Below are the code and all the weights of a small trained network. Each question names an input and a class and asks about switching units off, where a switched-off unit gives its printed mean instead of its output.

import numpy as np


def w(rows, s, z=0):
    codes = np.array(rows[::2]) - 128.0
    scale = np.full(codes.shape[1], s)
    scale[-1] = z or s
    return codes * scale


def norm(h):
    return h / np.sqrt((h * h).mean(-1, keepdims=True) + 1e-5)


def f(y):
    return y / 2 * (1 + np.tanh(0.7978845608 * (y + 0.044715 * y**3)))


def log_softmax(a):
    a = a - a.max(-1, keepdims=True)
    return a - np.log(np.exp(a).sum(-1, keepdims=True))


def net(x, mask):
    res = np.array(x, float).reshape(1, 2) / 4 @ E
    u = 0
    for l in range(3):
        y = f(norm(res) @ A[l][:, :-1].T + A[l][:, -1])
        res = res + np.where(mask[u : u + 7], y, B[l][:, -1]) @ B[l][:, :-1]
        u += 7
    return log_softmax(norm(res)[-1] @ U[:, :-1].T + U[:, -1])


A, B = {}, {}
E = w([
[134,178,143,150,2,125,103,88,53,77,114,144],'x0',
[54,121,132,119,103,111,183,130,196,38,106,53],'x1',
],0.0039)
A[0] = w([
[131,165,168,167,103,77,47,92,42,58,59,72,82],'L0N0',
[71,145,100,88,134,114,157,91,186,130,121,57,231],'L0N1',
[44,94,72,110,165,160,174,140,251,162,94,74,247],'L0N2',
[90,98,101,116,211,119,116,153,170,161,197,150,196],'L0N3',
[161,133,109,184,134,108,130,93,115,191,133,144,131],'L0N4',
[167,126,94,111,141,162,159,162,158,141,130,112,196],'L0N5',
[29,148,71,119,131,35,113,166,224,72,89,49,253],'L0N6',
],0.0031,0.00058)
B[0] = w([
[155,71,149,121,204,120,100,150,153,158,125,104,204],'L0N0',
[140,176,152,141,141,213,54,125,84,92,163,230,187],'L0N1',
[172,203,160,127,46,98,130,101,51,88,121,59,246],'L0N2',
[183,13,84,152,116,20,34,77,123,148,100,100,194],'L0N3',
[90,201,138,134,68,100,251,82,73,54,41,76,146],'L0N4',
[139,86,162,140,126,89,210,153,54,176,195,75,144],'L0N5',
[112,158,96,216,113,178,104,152,144,61,118,202,254],'L0N6',
],0.0034,0.0038)
A[1] = w([
[141,172,168,127,125,122,81,116,125,160,77,181,192],'L1N0',
[206,127,119,85,121,147,140,122,125,133,181,133,211],'L1N1',
[144,102,116,61,85,96,119,145,122,197,111,114,253],'L1N2',
[110,124,148,170,161,121,111,121,180,125,119,71,61],'L1N3',
[120,128,79,153,180,71,134,175,128,92,138,117,224],'L1N4',
[104,201,172,99,118,111,160,106,107,193,108,207,60],'L1N5',
[36,162,141,132,101,252,147,134,156,108,131,169,176],'L1N6',
],0.0044,0.00074)
B[1] = w([
[128,142,144,75,133,151,164,112,132,81,129,27,211],'L1N0',
[22,152,135,41,80,144,130,163,167,78,137,147,159],'L1N1',
[46,144,134,66,159,141,195,124,137,152,132,119,197],'L1N2',
[127,157,173,143,78,121,112,124,89,103,187,180,150],'L1N3',
[171,95,150,146,76,150,76,75,107,172,115,157,180],'L1N4',
[129,141,221,182,108,200,154,127,110,4,164,134,162],'L1N5',
[113,76,59,95,180,128,153,177,183,89,85,223,255],'L1N6',
],0.0045,0.0025)
A[2] = w([
[142,146,196,86,114,180,143,123,89,113,192,102,201],'L2N0',
[103,218,186,155,87,226,82,98,131,75,114,147,254],'L2N1',
[92,193,207,92,125,228,204,86,83,120,135,103,53],'L2N2',
[175,100,118,159,119,89,120,95,209,98,152,143,141],'L2N3',
[213,96,169,216,90,142,31,114,139,150,167,115,139],'L2N4',
[81,201,101,185,121,198,162,166,145,81,129,255,110],'L2N5',
[151,161,130,130,106,144,140,81,77,159,143,134,100],'L2N6',
],0.0037,0.00049)
B[2] = w([
[4,150,81,75,121,143,184,231,88,108,149,142,176],'L2N0',
[150,129,100,121,210,130,202,125,142,240,125,145,253],'L2N1',
[112,232,211,128,152,156,56,187,107,126,208,153,200],'L2N2',
[135,172,178,165,71,188,78,88,75,135,149,178,152],'L2N3',
[151,166,231,168,36,126,109,112,74,65,198,149,160],'L2N4',
[50,26,102,24,205,163,28,143,201,211,114,140,228],'L2N5',
[91,82,175,188,136,117,89,178,245,124,203,102,141],'L2N6',
],0.0038,0.0046)
U = w([
[172,163,56,112,98,124,227,108,115,75,48,86,105],'0',
[236,108,215,237,29,95,54,63,75,40,208,133,156],'1',
[65,43,28,119,170,223,69,147,250,54,45,241,146],'2',
[182,157,94,197,100,93,198,163,225,102,138,63,5],'3',
[182,10,89,77,198,21,172,89,86,248,159,52,146],'4',
[148,129,87,223,110,89,203,177,194,86,132,46,2],'5',
[54,253,210,80,148,207,189,239,58,121,211,112,165],'6',
],0.0065,0.0061)

Each question gives the input, the list of numbers given to net, and the class t.
The units are the neurons (one row each of A and B). Each row of codes is followed by its name. A weight is (code - 128) times the scale printed after its matrix; where a second scale follows, it is the last column's (A, B and U).
mask holds one flag per neuron, layer by layer. A switched-off neuron (its flag False) gives its mean, the last column of its row in B, instead of its output. The means were averaged over made-up inputs and are rounded, as every weight is.
A unit's drop is (log p(t) with every unit on - log p(t) with that unit switched off) / (log p(t) with every unit on - log p(t) with every unit switched off).
unit that matters most: the unit with the biggest drop
top k neurons: the k neurons with the biggest drops, biggest first
k most important neurons of layer l: the k neurons of layer l with the biggest drops, biggest first
drop of u: that unit's drop, to one decimal
input [5,1], class 0: 2 most important neurons of layer 1 -> L1N5; L1N2
input [-8,0], class 1: unit that matters most -> L1N4
input [7,1], class 6: top 3 neurons -> L0N6; L0N3; L0N0
input [-6,6], class 1: top 2 neurons -> L0N3; L0N2
input [4,1], class 0: 2 most important neurons of layer 1 -> L1N4; L1N5
input [-1,1], class 1: top 2 neurons -> L0N3; L0N2
input [-6,-1], class 4: top 2 neurons -> L0N6; L1N2
input [8,5], class 2: top 2 neurons -> L0N3; L0N2
input [-4,-1], class 4: top 2 neurons -> L0N6; L0N3
input [-3,3], class 1: top 4 neurons -> L0N3; L0N2; L2N4; L1N2
input [-4,-3], class 4: top 2 neurons -> L0N3; L0N6
input [8,2], class 0: 3 most important neurons of layer 2 -> L2N5; L2N2; L2N1
input [-5,4], class 1: drop of L1N4 -> 0.0
input [-7,5], class 1: top neuron -> L0N3
input [-3,0], class 1: drop of L0N3 -> 0.4
input [6,4], class 2: drop of L0N3 -> 0.5
